Each row is followed by its class.
[ 180  131   86   83 -211  -25  -70  -28  -41 -195  -95  329 -117  240
 -108  -15  -25   73  -98  177  290   41  -17 -213 -267  348   85 -172
 -173  -56   25  247 -375  243  -48   31   33   23] => j194
[-204  657   16    3 -323   -9  -84 -360  -94 -146  -98   46 -156  333
   38  280  268  306 -131   43 -152   71 -313 -267  326 -186 -123  125
 -230  -80 -201  -75   64 -490 -373  -87 -157 -114] => j194
[ 134   85 -182  -45   96 -306 -244 -229  351   74  631  -25 -102   98
  -37   65 -395  103   83 -123  -79 -175 -454  -57 -115 -110  -50 -125
   63  438 -383 -256 -116 -447 -173   39 -327  172] => j188
[ -45  120   15  214 -144  301   37    9  115  -53  -59  -64 -101   41
   -8  -45  149    9  108  157  169  196 -218  -30  -79  -42 -422   15
 -259 -267 -225   23 -131   18  -58  -25 -137 -210] => j709
[-154  327 -188 -160  233 -257  215  -10 -172 -238  223  222 -140  202
   86 -207  199   22   46 -159 -157   53  199  191  228 -287   31   -2
  107  281 -161  114  190 -694  -27  396 -364 -174] => j937
[ 255   60   93  -34  184  -77  432 -168 -122 -130  -77 -293 -132 -647
  307 -114   61   22  211  115 -285 -117  311  284 -322  -54  -63   49
  304 -430  340    8 -232 -241 -240 -116 -163 -220] => j188
[-256   29  312 -167  335  116 -397  133 -226 -183  306  270  -70  182
   35  282   65  -91  122   10  470 -170  155 -197  172  104  125 -117
 -157  103  -46  164  -72    2  -14 -389  296  -86] => j735
[  97  312 -176  -83 -126 -243  206  295  229  266   71   53  -10  -16
  -64 -116  146   89 -171  364   81   67 -326  183   16   60  -33    6
  109   58   76 -103 -100 -176    2  280   71 -243] => j188
[-350 -460   -3 -140   57 -329  -94   17  -93 -173  -90    2  199  -67
  103  -29   46  121 -373  348  308  -32  232  418   -6 -217 -323  110
  121  207 -802  125  260 -263 -509 -499 -125 -488] => j458
[-342  214  136  226    7  -86  203 -256  174  -75 -127 -266  -70  -43
  274  -72  -57  304   54   68 -127  302   -4 -145   77  113  -78  141
  124 -159   52  -58   83 -617 -236  226 -412   70] => j734
[-155  324  -69  -64 -245   71   60  159  237  135 -197 -425  138 -128
 -391  -37 -272 -150  466  -33  281  -27  -21   47   12  191 -193  -60
  -66  -95 -232 -125 -435 -134  284 -175  165  143] => j734
[-172 -207  121 -176   91   73 -209  -86 -145    3  176   22  -32   50
  -47  114  256  100  528  -33 -140   92   28 -166  124  188  127 -179
 -183  -80  169   84  122  -30   63 -341 -100  -72] => j188
[-374  245   50  390   69 -213   29  378 -214 -715  217  259  -11  143
  -67   43  253  195 -322 -284  -57 -121  545  174   50 -285   -8  328
  396   92 -537   56  333 -684   52  137 -129   84] => j734
[-156 -545  -97 -181 -581  -63 -176 -189  -74 -313 -224  113  178  143
  -83   13  120    6  210   58  353  -38  197  -90 -134  -10  -59 -605
 -223  182 -424  110 -110  294   29  -15   -2  -11] => j194
[  31  236 -201    6 -201   -1   97 -297  -96 -169   -4  -48  -95  327
  161  -75   88  374   24  277 -197   57  123  -22 -120  310   17  -74
 -235 -160  -38  -67 -261 -136  -46  236 -190 -130] => j194
[  99 -211  -20   -9 -118 -179  147 -130   73  -41   29 -307 -152  184
   42  -97  -76  275  116  175  -46   37 -273    7   37 -105   43 -258
  234 -151   -3 -329   26 -454  -43   23   18 -247] => j801
[  69   95   87  170  -67  -92   35 -364  -22 -305  145 -171 -156   10
  322  206 -142  203   81   99   43  -54 -266 -229  -58  132 -181 -105
 -181 -155   40  -43  -90 -290 -224  -29 -137   58] => j555
[-205  126  195  463   56 -221  241  200   23 -422  -24  -55  -65 -112
  148  -26  162  315 -280 -109  191   99   90 -105  -31  -96   71 -115
   70   -4  184   41  191 -416   58  369    9   24] => j937
[-186 -240  -70 -334 -122 -149   97  120   19 -161 -305 -275   25   35
 -209 -221  -16  -72 -118  123  227   58    8   42  -51  108  -75 -104
 -117   87   89 -114   69  -72  -26  105    9   -5] => j937
[ 345 -287 -248  280  190 -237  -65 -374  230  246  359   91  -55 -217
  247  121 -281  -83  140 -200 -242  -97 -802  -17 -137 -546 -240 -113
   35  153 -310  -40  184   77   83 -185 -268  -95] => j937
[  54 -124 -131  -61 -106 -170  154  -18 -186 -327 -237 -222   29 -165
  223  -81  -84   94 -131  132  246  -59  176  -11 -228  -62   14  -70
  136 -174  -64  -29  -18  -97   14 -105   88  -28] => j801
[ -25  -42  315 -101    6   94 -215 -107   86  -37 -120    4   24  117
  136  107 -273  -48  114 -178  215  -93   75 -178  -36  150    0  -76
  -13  -19   75   54 -319  154  -75 -196   52  307] => j188
[-268  103   62  120    8 -219  135 -200   13 -297  245   83  -10  138
  245 -106  -83  -78  139 -130   24  199  130 -137  268 -357 -245  -23
  327 -117 -167   57  179 -480 -118  178 -418   73] => j801
[-109 -265    4 -269  174 -147   46  -55 -115   86  -94 -109  208 -105
  265  -45   97  101 -182  150  -64  -19  241   36  -10  305   68  149
   68  -88  369  -63   10  -18 -209 -373   91 -109] => j801
[ -41  270   28  298  183  -54  260   14 -262  102 -286   32  130 -457
   76 -100  141 -278  185  103  -61  -59   46   95  174   37 -222  244
  311 -399  -57  158    1 -171  214 -319  -11 -208] => j735
[  49   97   44  205 -287  375 -334   89  264 -102  367  299 -186  269
   71  262  145  -49 -220  -37  198   14 -109 -226 -207  -28    4 -119
 -465  115 -301  -71 -197  174  160  268   20  210] => j735
[  41  142   93  183  -61   33  134 -112    1 -309  304   65 -231  265
  307   11   56  153 -160   44  143  140  -45 -152  -22  -11  -42  -19
    8 -106  -57  -51  -88 -478  -27  277 -251   34] => j735
[-104   82  -55   -1   65 -155   14  -24  -14 -310  317  -16  -81  -72
   87   -6 -208   99  -11   67  262   26  -10  -19  -46   93 -111 -156
  140   68 -126 -131   -1 -256  126  150 -145   98] => j735
[ 128  117 -148  -87  -80    2  -74   86  292 -198   84   12 -135  -87
   11  -72  -77  206  158 -105 -122   45 -128   92 -316 -148 -175 -153
 -259  326 -184   34 -110 -140  -93  241 -324  110] => j188
[-321 -118 -129   39 -125  492 -190 -128 -123  117 -356   12   -7  108
   89  100   94  -24  126 -123  306   46  -39  -40  -77  -89 -248   40
   -2 -288 -367  -76   13  223   73  -52  -18 -161] => j801
[   3  -10  103 -109 -134 -201   29  107   57  -61  -91  -51  -40  191
 -197  -35  -26  253   34  244  266   40 -348 -120  -78  511   23  -91
  131 -169  133 -124 -242 -148  158 -169  156   43] => j194
[ 108  199 -199  158 -187   23 -155  -93 -162 -131 -100  101   48  472
 -189 -117  -32   14 -329  175 -172  141  -96   22 -108 -129 -278   85
   48  126 -222   89   73  117 -712    1 -254  -71] => j801
[-164   92   47  227  105  -34    4 -174  -83   67 -160  135  -30  144
  224    2  -36  -23   70   64  269 -144 -355    5   38 -245 -207  -79
  404  -71 -463  -15 -172 -276   11 -361   22 -454] => j458
[ 116  341  183  216   39  -97  -49 -157  -71  -15   71  -31 -104   -3
   -5  191  166  202  253   55  -11   11 -373 -167  268  158  -61 -227
 -190 -317  110   50   17  -84   47 -143  141  -87] => j735
[-120 -164 -279 -181  308 -359   81  -99  228  448  -56  334  304 -329
   94 -378  -31 -114  342  -63 -806  190   40  -14  417 -592   21  116
  239  513  196  147  359 -499 -446  228 -534  -32] => j188
[ 181  122  137  401 -100   70  271 -107  142 -227  -62 -291 -105   17
  282  -43 -101  199  137 -310 -165   36   59 -180   52 -101   91 -169
   61  -79  338  -91  -40 -274  117  413    1  199] => j801
[ 114   46  182  -30 -141  -79  305  -90  -57  -82   83 -126 -174  129
   61    1  -76  -11  259  -24  -20   13 -171 -119  207 -129   -8 -154
   95 -166  372 -134  -98 -383   81  143 -131  -76] => j188
[ 135 -377  134  250   50   95  177   41 -102  185 -316   73   58  -69
  318   12  216  149 -115 -135 -142   66   37  -48  126  -91  102  122
  185 -282  461   54  247   20  -26  -15  142 -184] => j735
[ 235  154   64   60  -94  -27  340  -19  110  -26  -31 -464  -92 -249
  156 -120  -11   45  196   81 -154   24  168   73   -1  -21   -5 -147
 -109 -284  279 -143 -124 -351  -18  271  -15   21] => j458
[ 142  -12 -143   50   34   17 -172  -65    7   19   54 -124 -244  236
  -54   80 -171  284  292   -3 -308   21 -209    1  112  154  -60   14
  -10 -252   -7 -222  258 -329    2  260  -67   72] => j735
[-121 -158 -103 -223   35 -206   16  318 -103 -183  260   26   38   11
 -215  -98  141  230 -223  223  230  -57  136  317 -163  158   89 -142
  157  263 -194 -144   37  -94   95  -65   50 -230] => j458
[-352  291  -34 -154  -51   -4 -272   36 -166 -173  169  -39  -19  176
 -170   42  578  278 -267  132  327 -125 -245 -277  -17  359   14 -165
 -398 -103   53 -159  194  411   31   30   34 -189] => j555
[-149  267  -37  162  309 -167   64   98 -373  -74 -224  216   62  269
  -68 -226   24  253 -636 -161 -156 -263 -112 -227  188  -93  313  523
  364  482  101  -80  266 -463 -192  -48 -210 -177] => j555
[-348  139   99  169  115 -114  219  -21  -96 -205 -376  206 -158   34
  -19 -201  491  267 -183 -215  -80  304 -213 -150  242 -104  110  -76
  114   -7  224   51  436 -346  151  243 -144 -214] => j188
[ 165 -162  233  245  -94  -32  257 -157  345   97  -35 -302   25 -226
  240  -43  107   20  163   11  -92   96   -4  -80   -5  105   20 -206
  -51 -312  324  -12 -194  -51    4   38  155   33] => j458
[-161 -129  -15  366  163 -120  186  154  338 -353  405  -25   68 -222
  323 -158  -72   70  110 -377  -23  173  204   53   82 -277 -318   14
  254  232   -3   73  384 -322  -72  533 -367  158] => j734
[ -25  205   13  -42 -178  104   75 -185    2  -59  -14 -328 -104  125
  128  116 -167   81   40  -38  234   -9   38   32   33 -237 -183   71
  105 -299 -192 -112  -95 -100 -142  -58   14  -99] => j194
[-347  -53   52  242  -51  -32   13   33   82 -449  256  -51  117   -3
   87    3  143  144 -211 -297  174   75  330 -111   20  -45   -8 -100
 -161  361 -178   13  188 -194   98  319 -185  299] => j709
[ -83  147  -88   14 -164 -329  256 -225  -12 -255  -55   72   19    7
  100 -155  134  286  200   62 -241  168 -111 -348  297   33   96  -48
  234   18  304   72  120 -487 -142   59 -182  -70] => j555
[ -73 -115 -351   21  233 -399  156  107 -383 -396  134  130   62 -120
 -337 -210  264   33 -308  106 -274  -45 -221  159  -21 -435 -124   68
  165  478 -267  -59  478 -707 -406  129 -387 -135] => j801
[ 252  119  -36 -159    1 -339  203 -149   78   25  769  308  -97  356
  468  155   92  144 -170  -76  -90   25  -20  237  338 -373  147 -217
  309  312   20 -101   45 -515 -144  366  -21  -96] => j194
[ 178  -17  -25 -296 -250 -187   20 -296  114  -72 -139 -115  -63  289
   67    5 -137  418  157  352   43    8 -184 -169  -17  291   66 -249
 -135 -103  242    7 -404   36 -276 -186  164 -251] => j735
[-134  258  149   41   70  114   72 -111  -97   80 -458 -443  157 -216
  -29   13  103  -27  163 -253  163  -74  100  101  -45   15 -199   76
  -84 -309  -92  166 -134  171  -63 -424   72  -29] => j801
[-349  144   71 -113  -10   -1   50   18 -204 -326 -203 -298  159 -185
 -236  -32  105   58   82   72   64    9  237  -42  102  116  -68  230
  199  -83 -140   10  -30 -300  -98 -412   -2  110] => j735
[-102  -56  248 -364   58 -261  -64  -84 -383 -293  290 -106   78   76
  -16   87  -64  189  229 -223   33  -69  398    2  102  179   31 -246
  100   96  296  -56   25 -439 -293 -341 -282  189] => j709
[ 117 -237  110  167 -216  -56  273  -44  130   18 -217  126    0 -307
    1  -93  -96  -83   65  158  -19  100  124   13  -62  126  -28    5
  215 -240  154   65 -193   23   77  -30    0 -123] => j801
[ 126 -292  -38   38  113 -346 -276  156  349 -105  228   -3   68   64
  181   85 -169  247  248  180  -49 -225  -22  198  -51 -310 -233 -447
 -351  101 -313    7  -13 -103 -283  273  196  -47] => j801
[-114  -60  106  -71  128 -183  -24  -27  -95 -318   85 -111   54  -37
  132   30 -181    3 -157 -148  139 -128  195  -18   78  -29 -162  -57
  -76  158  140  -19  171  -56 -208  -35  -59   50] => j458
[ -74   77 -130  214 -158 -181  274 -256  -74 -310  174 -429   45 -116
  197  102    8  455  182    7   20  163 -187 -230   37 -119  -90 -120
    0 -139  161  -71   98 -403 -106   17 -190    7] => j188
[ -28   67  337  -27   21  122  246 -132 -127  -86 -231 -291  116   15
  262  -98   21 -197   99 -125  226   22  301  174  255  -65 -271   -4
  -20 -208  -47  170 -151   21  -82 -210  -38  -85] => j801
[ 217  -77   69  -35  -95 -564  157  220  -32 -285 -223  204  106  335
  419 -179   16  218 -563  212  156 -163  -90   94  111 -364   41 -111
  227  133 -150   55   67 -149   21  148  158  -98] => j735
[ 260  130  -76  -25 -244 -123 -168 -120  413   -6  230   72 -184  641
  -81  -95 -205  325   50  -13 -324  147 -236 -129 -133  223    2 -347
 -559  264  176  -68 -185   80  -79  462 -258  153] => j194
[ 192  132 -185   -5  231 -221 -201    4  240  133  252  348   62  -84
  -90  -19 -365  -99  245  -40  -85 -177 -172  -74 -227  -19  -30  -27
  -63  282 -152  169 -372   63   46 -174  -35  120] => j194
[-178  -20  247  -34  269  117 -146   81    0 -102  -20   95  -95  208
  120  -34   82 -158  -42 -203  220   50   28    2   98  -50 -248  105
   -6  -11  -42  181  159  -48 -187 -167  -92 -120] => j735
[   6    5  125   12 -156 -265   35  -42  152 -297  162  -74    4  100
  216   26  -50  358 -129  117  -33  126   76 -105   91  158  -67  -21
  -34   -8  112  -12   91 -294 -287  191 -167  193] => j458
[-317  374  176   39  103 -295   76   17  160 -573  406 -390   55  108
   46 -312  175  449 -100  213   -4  211  146 -167   84  373 -319  -70
  -74  -61  281 -133   25 -492 -562  271 -432  115] => j937
[-108  550  390   87 -235  102    2 -124  359 -269   89  537 -424  280
  105  -27 -171    1  -32  277  277  174 -153 -439 -145  380  -85 -129
  -94  -56  231   64 -694 -221 -143  449 -316   55] => j188
[  -5   51 -117   88   14 -129 -160   47 -239  -97  142   85  -83  268
 -119  -28  -61  276 -203  307  -17   94 -313  -81   73  273   67   31
   62   78 -187 -190  262 -236   42  -92 -125  -35] => j555
[  35  -81  106  296  136 -271  227  178  130  -47  143  284  -85 -242
  163  -46 -153  127  -67   73  153  104 -172  -45   -3 -231 -121 -128
  217  -74  322   53  126 -205  -84  310  -77 -180] => j555
[ -80   25  109 -252  115 -132  -64  -99  -18  181  -21   43   49   42
   53   -7   87 -114  -88   23    8  -26   37   38  117   26   69 -155
  -38  108  119  -36  -29 -144 -256  -62   24  -14] => j458
[ -88 -107 -103 -121 -219 -250   87 -267  368 -326  178   86   34 -137
  292  -64 -393 -118  134  236   -6  -54 -155 -120 -134 -265 -342  -80
  372  200 -222 -108 -317 -208 -206   60 -271   87] => j801
[-386  406  267 -121  275   44  206  578 -270 -600  300  -39  192  -48
   17    1  687  -34 -347 -305  677  -75  899  227  111  -66  -47  142
 -267   59   40  424   35  -28  -84  199  231   54] => j194
[ 119  -27  -74  136   -5 -285   76   62  183 -313  264 -164   94  -23
  227   -8 -238   50   88  -86  270 -168  -74   65  -88 -283 -177 -218
   86  240 -322   62 -101  -68  161  -76  113    8] => j194
[ 319 -233  -96  313  283  134 -236  -48  225  419  118  128  143  -79
 -109   80 -349   29   17  -73 -180  -33 -495   29 -238 -120 -192   84
 -262  265 -154   60 -192  322 -165 -319  -39   66] => j709
